Below is a small trained network, with its code and all its weights. Each question gives an input and a class and asks what happens when units are switched off, that is, made to give their printed mean instead of their output.

import numpy as np


def w(rows, s, z=0):
    codes = np.array(rows[::2]) - 128.0
    scale = np.full(codes.shape[1], s)
    scale[-1] = z or s
    return codes * scale


def f(y):
    return y / 2 * (1 + np.tanh(0.7978845608 * (y + 0.044715 * y**3)))


def log_softmax(a):
    a = a - a.max(-1, keepdims=True)
    return a - np.log(np.exp(a).sum(-1, keepdims=True))


def net(x, mask):
    res = np.array(x, float).reshape(1, 2) / 4 @ E
    y = f(res @ A[0][:, :-1].T + A[0][:, -1])
    res = res + np.where(mask, y, B[0][:, -1]) @ B[0][:, :-1]
    return log_softmax(res[-1] @ U[:, :-1].T + U[:, -1])


A, B = {}, {}
E = w([
[162,24,136,63,111,82,190,167,120],'x0',
[168,87,58,106,95,249,178,141,85],'x1',
],0.016)
A[0] = w([
[166,183,115,153,134,209,136,142,84,235],'neuron 1',
[156,234,193,173,170,19,132,130,216,146],'neuron 2',
[114,159,84,168,132,254,106,144,81,253],'neuron 3',
[177,109,162,50,131,35,184,129,99,169],'neuron 4',
[71,206,117,181,165,159,92,58,147,236],'neuron 5',
[185,49,156,15,178,109,153,211,124,255],'neuron 6',
[145,127,90,59,60,147,174,192,98,174],'neuron 7',
],0.0088,0.0044)
B[0] = w([
[109,191,139,129,144,119,161,80,91,199],'neuron 1',
[186,149,116,126,129,51,167,170,168,248],'neuron 2',
[147,164,178,111,148,160,130,44,26,229],'neuron 3',
[63,142,116,174,76,137,173,173,85,212],'neuron 4',
[247,150,139,155,235,145,183,139,149,232],'neuron 5',
[106,123,83,112,17,177,213,249,97,252],'neuron 6',
[148,111,92,48,72,177,105,127,100,207],'neuron 7',
],0.012,0.017)
U = w([
[163,131,79,94,83,186,161,76,65,128],'0',
[76,126,135,138,126,176,70,141,158,5],'1',
[102,175,155,156,171,163,126,11,48,192],'2',
[207,138,112,147,190,147,130,105,213,186],'3',
[98,130,139,141,48,135,93,75,182,6],'4',
[129,176,127,144,78,61,105,98,160,12],'5',
[87,116,94,136,79,160,171,217,116,200],'6',
],0.011,0.003)

Each question gives the input, the list of numbers given to net, and the class t.
The units are the neurons (one row each of A and B). Each row of codes is followed by its name. A weight is (code - 128) times the scale printed after its matrix; where a second scale follows, it is the last column's (A, B and U).
mask holds one flag per neuron, in row order. A switched-off neuron (its flag False) gives its mean, the last column of its row in B, instead of its output. The means were averaged over made-up inputs and are rounded, as every weight is.
A unit's drop is (log p(t) with every unit on - log p(t) with that unit switched off) / (log p(t) with every unit on - log p(t) with every unit switched off).
The circuit of an input: a set's keep is (log p(t) with only the set's units on - log p(t) with every unit switched off) / (log p(t) with every unit on - log p(t) with every unit switched off). Starting from all 7 units, units are removed one at a time, each time the one whose removal leaves the highest keep (on an exact tie, the one counted first), for as long as the keep stays at least 0.8.
circuit, biggest first: the units of the circuit, biggest drop first
k most important neurons: the k neurons with the biggest drops, biggest first
drop of u: that unit's drop, to one decimal
input [2,-7], class 5: circuit, biggest first => [neuron 6; neuron 5]
input [-8,0], class 2: 2 most important neurons => [neuron 3; neuron 1]
input [8,6], class 6: most important neuron => [neuron 6]
input [5,6], class 6: 3 most important neurons => [neuron 6; neuron 5; neuron 4]
input [-7,0], class 2: 2 most important neurons => [neuron 3; neuron 1]
input [1,-4], class 5: 2 most important neurons => [neuron 6; neuron 5]
input [-7,-1], class 3: 3 most important neurons => [neuron 5; neuron 2; neuron 4]
input [6,4], class 6: drop of neuron 5 => 0.0
input [-8,-2], class 3: drop of neuron 5 => 0.7
input [6,6], class 6: drop of neuron 6 => 1.6
input [7,8], class 6: drop of neuron 6 => 3.4
